[[-677  392  737   28  704  273  605 -171  140   -5  317 -219 -518  932
   139]
 [-397 -150  790  136  -63  -55  411  311  101  373  234   19 -329 -221
  -293]
 [  22  157  363  197 -126  127  644  -88  185 -223 -113 -301  168  411
   700]
 [-343 -486  762  -17  -11  303   74  343  260  144  385  -47   20 -179
    99]
 [  61    8  357  250 -300   40  500 -283   90 -514 -268 -277  210  212
   564]
 [-462 -388  795 -451 -248  459  159 -239  278 -225  -88 -182   72  483
   214]
 [-145  136  631 -258 -424  -28  688  359  533  629   79 -404   73  293
   196]
 [  56  397  647 -426  778  170  789    1   86 -352  122 -613   16  692
   601]]	397

[[610 504 647 571 679 674 508 628 495 529 440 465 423 615 683]
 [368 602 500 455 571 541 480 518 468 529 246 473 663 479 503]
 [476 660 576 523 424 549 604 419 592 584 687 677 563 475 560]
 [650 564 636 539 507 481 614 426 610 464 669 532 585 562 534]
 [399 510 758 427 489 591 565 464 538 524 471 546 605 696 565]
 [459 465 437 538 469 576 490 752 522 783 696 439 437 519 556]
 [463 464 407 598 552 636 447 677 665 679 782 628 671 474 723]]	464

[[-247 -205 -177 -176 -227 -229 -285 -245 -279 -135 -151 -128 -251 -129
  -281]
 [-157 -166 -176 -185 -173 -183 -167 -201 -184 -194 -181 -178 -161 -197
  -170]
 [-249 -655 -922  356  521  600 -432 -548 -671 -168  247 -609 -444 -828
  -599]
 [-702 -405  -93  -21 -595 -428 -741    4 -246  291    5  100 -667  288
  -643]
 [-150 -189 -202 -139 -135 -112 -127 -105  -99 -184 -169 -229 -155 -232
  -123]]	-189

[[333 375 325 345 326 323 360 341 359 586   1]
 [371 430 360 370 327 338 327 311 367 340 133]
 [379 460 386 332 365 329 344 329 387 496  64]
 [358 373 334 385 327 324 325 365 370 385 139]
 [331 421 367 346 342 331 341 326 338 575  75]
 [338 435 363 341 373 325 351 336 354 571  36]
 [356 505 337 350 358 356 344 339 331 992  67]
 [391 364 370 398 317 329 341 352 383 330  77]
 [430 454 358 334 321 345 326 355 375 348 135]
 [346 422 338 389 347 345 359 344 438 358   7]
 [367 376 356 559 336 330 335 360 474 329 100]]	376

[[545 302 450 404 568 292]
 [627 135 728 519 748 162]
 [111 455 135 281  82 444]
 [652 551 388 548 834 345]
 [636 125 778 564 802 144]]	125

[[152 130 128 129 148 131 136 153]
 [122 126 138 143 110 125 131 107]
 [117  78 142 110 118 146 128 176]
 [139 165 111  94 142 207 153  70]
 [103  53 139 106 109 155 103 235]
 [150 130 167 187 159  14 135 188]
 [117 112 136 126 112 146 128 128]
 [107 152 137 140 104 143 138  54]
 [138 142 123 128 145 145 125 156]
 [147 138 124 110 167 153 135 181]
 [115  65 141 121 114 133 109 220]
 [154 136 129 110 181 140 139 200]]	136

[[22 32 56 21 18 55 53 11 28 41 56 42 54 67]
 [45 21 71 30 49 26 28 46 46 18 28  9 31 56]
 [30 55 40 41 32 17 22 36 28 41 18 45 18 29]
 [56 29  6 39 53 47 49 30 50 34 53 47 57 15]
 [23 11 69 43 22 56 55 49 23 26 59 16 53 75]
 [10 36 59 21 11 48 45 14 13 33 49 50 50 65]
 [30 33 42 23 28 27 24 21 29 39 24 53 34 36]
 [27 26 48 38 31 29 28 45 22 24 26 35 32 42]
 [17 58 45 29 17 19 20 29 15 57 16 68 16 38]
 [53 48 68 22 54 28 23 25 61 50 26 31 29 55]
 [52 39 34 44 53 24 27 52 45 30 22 44 23 19]]	39

[[18 52 56 14 42 62 50 67 26 41 26]
 [22 39 27 24 66 22 14 61 67 16 61]
 [26 33 16 34 59 13 35 65 40 27 74]
 [20 36 27 22 63 25 18 62 65 18 60]
 [53 29 53 19 20 52 26 37 55 39 13]
 [ 3 40 38  6 61 31 28 68 44 19 57]
 [73 69  9 71 54 48 43 59 77 52 51]
 [48 16 26 43 34 15 49 40 31 48 59]
 [54 26 52 23 19 51 30 39 51 42 14]
 [19 48 17 34 70 20 32 70 44 24 76]]	48

[[234 227 480 473 856 444 195 356 578 458 599 492]
 [425 662 440 237 556 347 435 492 666 265 381 662]
 [718 533 525 461 624 564 573 649 563 568 642 721]
 [372 279 363 358 520 348 182 292 539 447 658 601]
 [409 116 713 251 411 336 506 607 374 263 269 427]]	116
---
 26  -12   22  -43   49  -25 out 26
 17   18   24   -1   -2  -47    1 out 17
 -7  -54   -8  -28  -10 out -7
-50   36  -35  -34   14  -29 out -50
 15   46   -6   36  -12 out 15
-43  -17  -37    0   35 out -43
 32  -31   25  -52   31 out 32
-44  -20  -15  -21    9   -5   -8 out -44
---
[8, 7, 7, 0, 5] result: 7

[[325, 247, 224, 243],
 [787, 793, 999, 975]] result: 787

[124, 832, 666, 304] result: 124

[[7431, 2533, 5602, 3156],
 [6477, 3553, 7977, 7390],
 [8333, 2735, 7289, 5748]] result: 8333

[[705, 560, 179, 392, 330, 473, 676],
 [779, 244, 209, 950, 710, 159, 327]] result: 950

[[74, 92, 4, 49, 41, 46, 40],
 [44, 47, 46, 52, 46, 71, 45],
 [55, 78, 46, 47, 52, 39, 41]] result: 47

[[3, 8, 7, -26],
 [30, 15, -25, 12]] result: 30
---
Input: [ 17   0  -4 -30 -44]
Output: -44
Input: [ -2 -10  46  45]
Output: 45
Input: [ -7  48  -6  54   4 -10   0]
Output: 0
Input: [ 11  56 -57  17  50]
Output: 50
Input: [ 18  -2  32   7 -13   6 -42]
Output: -42
Input: [-55  45 -39  37]
Output: 37
Input: [ 48  29   9 -23]
Output: -23
Input: [-35  12  23  25 -44 -28   1]
Output: 1
Input: [ 40 -15   9 -31   0  -4 -56]
Output: -56
Input: [-29  22  21  -4  39 -40]
Output: -40
---
[-1.5  1.5 -0.5 -1.4] yields 1.5
[ 0.1 -1.7  1.4 -1.2  0.5  0.9 -1.0] yields -1.7
[ -7.69   2.45  -7.99  14.82   1.26   6.83 -14.50] yields 2.45
[-0.345  1.077 -1.341 -0.665] yields 1.077
[ 0.061  0.072  0.048  0.077 -0.102  0.103] yields 0.072
[ 0.09 -0.07 -0.16  0.04  0.10] yields -0.07
[-15.25  16.32   0.57  12.28  -7.48   3.79] yields 16.32
---
array([ 3, 17, 30, 81]) Answer: 81, 3

array([[3, 5, 8, 7],
       [8, 3, 1, 3],
       [6, 4, 6, 6]]) Answer: 7, 6

array([194, 119,  11, 176, 141]) Answer: 141, 194

array([3240, 4567, 6135, 1089, 1845, 7461, 8607]) Answer: 8607, 3240

array([[4, 8, 4, 3, 7],
       [4, 9, 5, 3, 6],
       [4, 2, 6, 6, 3]]) Answer: 7, 4

array([276, 795, 826, 223, 194, 556]) Answer: 556, 276

array([ -6, -31, -31, -38,  -7,  27]) Answer: 27, -6

array([[351, 192, 495, 726, 991],
       [690, 746, 840, 468, 654]]) Answer: 991, 690

array([[35, 55, 78, 33, 60, 85],
       [57, 62, 82, 63, 12, 19]]) Answer: 85, 57

array([[ 355, -552, -778,  128],
       [  22,  615,   38, -333]]) Answer: 128, 22
---
array([[ 0.017,  0.018,  0.027,  0.057, -0.016,  0.054, -0.005],
       [ 0.019, -0.035, -0.022,  0.070,  0.169, -0.159,  0.165],
       [ 0.010, -0.001,  0.013,  0.074,  0.036,  0.013,  0.045]]) => -0.005, 0.010

array([-0.017, -0.134,  0.038,  0.178,  0.186]) => 0.186, -0.017

array([-0.081, -0.017, -0.030, -0.005, -0.116, -0.037,  0.192]) => 0.192, -0.081

array([-105.1, -183.8, -145.1,  107.6,  -60.1,  -11.6,   25.6]) => 25.6, -105.1

array([ 162.709,  -21.257,  -97.991, -133.010]) => -133.010, 162.709

array([[  6.6,   6.5,   0.8, -23.1,  -3.5,  -3.5,  14.4],
       [ -1.3,  18.5,  -2.3,  22.0,  15.0,  15.0,  19.8]]) => 14.4, -1.3

array([ 0.11,  0.10,  0.12, -0.11,  0.16, -0.19]) => -0.19, 0.11

array([ -7.1,  -7.8,  10.7, -10.7]) => -10.7, -7.1

array([[-118.73, -136.03, -150.28, -105.93,  -93.93, -138.15],
       [  53.80,   83.81,  154.24, -180.69,  -65.33,   30.75]]) => -138.15, 53.80

array([-0.78,  0.77,  0.21,  0.98, -1.54]) => -1.54, -0.78
---
array([ 21, -43, -12, -21,   4,  -7,  -7]) | 21, 4

array([[-20,  -3, -19, -40, -23,  42],
       [ 50,  52,   2,   2,  12, -37],
       [ 37,  42,  -1,  -6,   5, -22]]) | 52, 50

array([-29,  22, -31, -46, -38,  -2]) | 22, -2

array([[-21,  14,  -3, -11,  12],
       [ 47,   9,  26, -19, -20],
       [ 45,   9,  21, -20, -20]]) | 47, 45

array([-11,  34,   2,   8, -49,   9]) | 34, 9

array([[-27,   2,  -6,  -6,   2,  33],
       [-52,   3,  -5,  -8,  11,  19]]) | 33, 19

array([  3,  53, -13, -31, -12]) | 53, 3
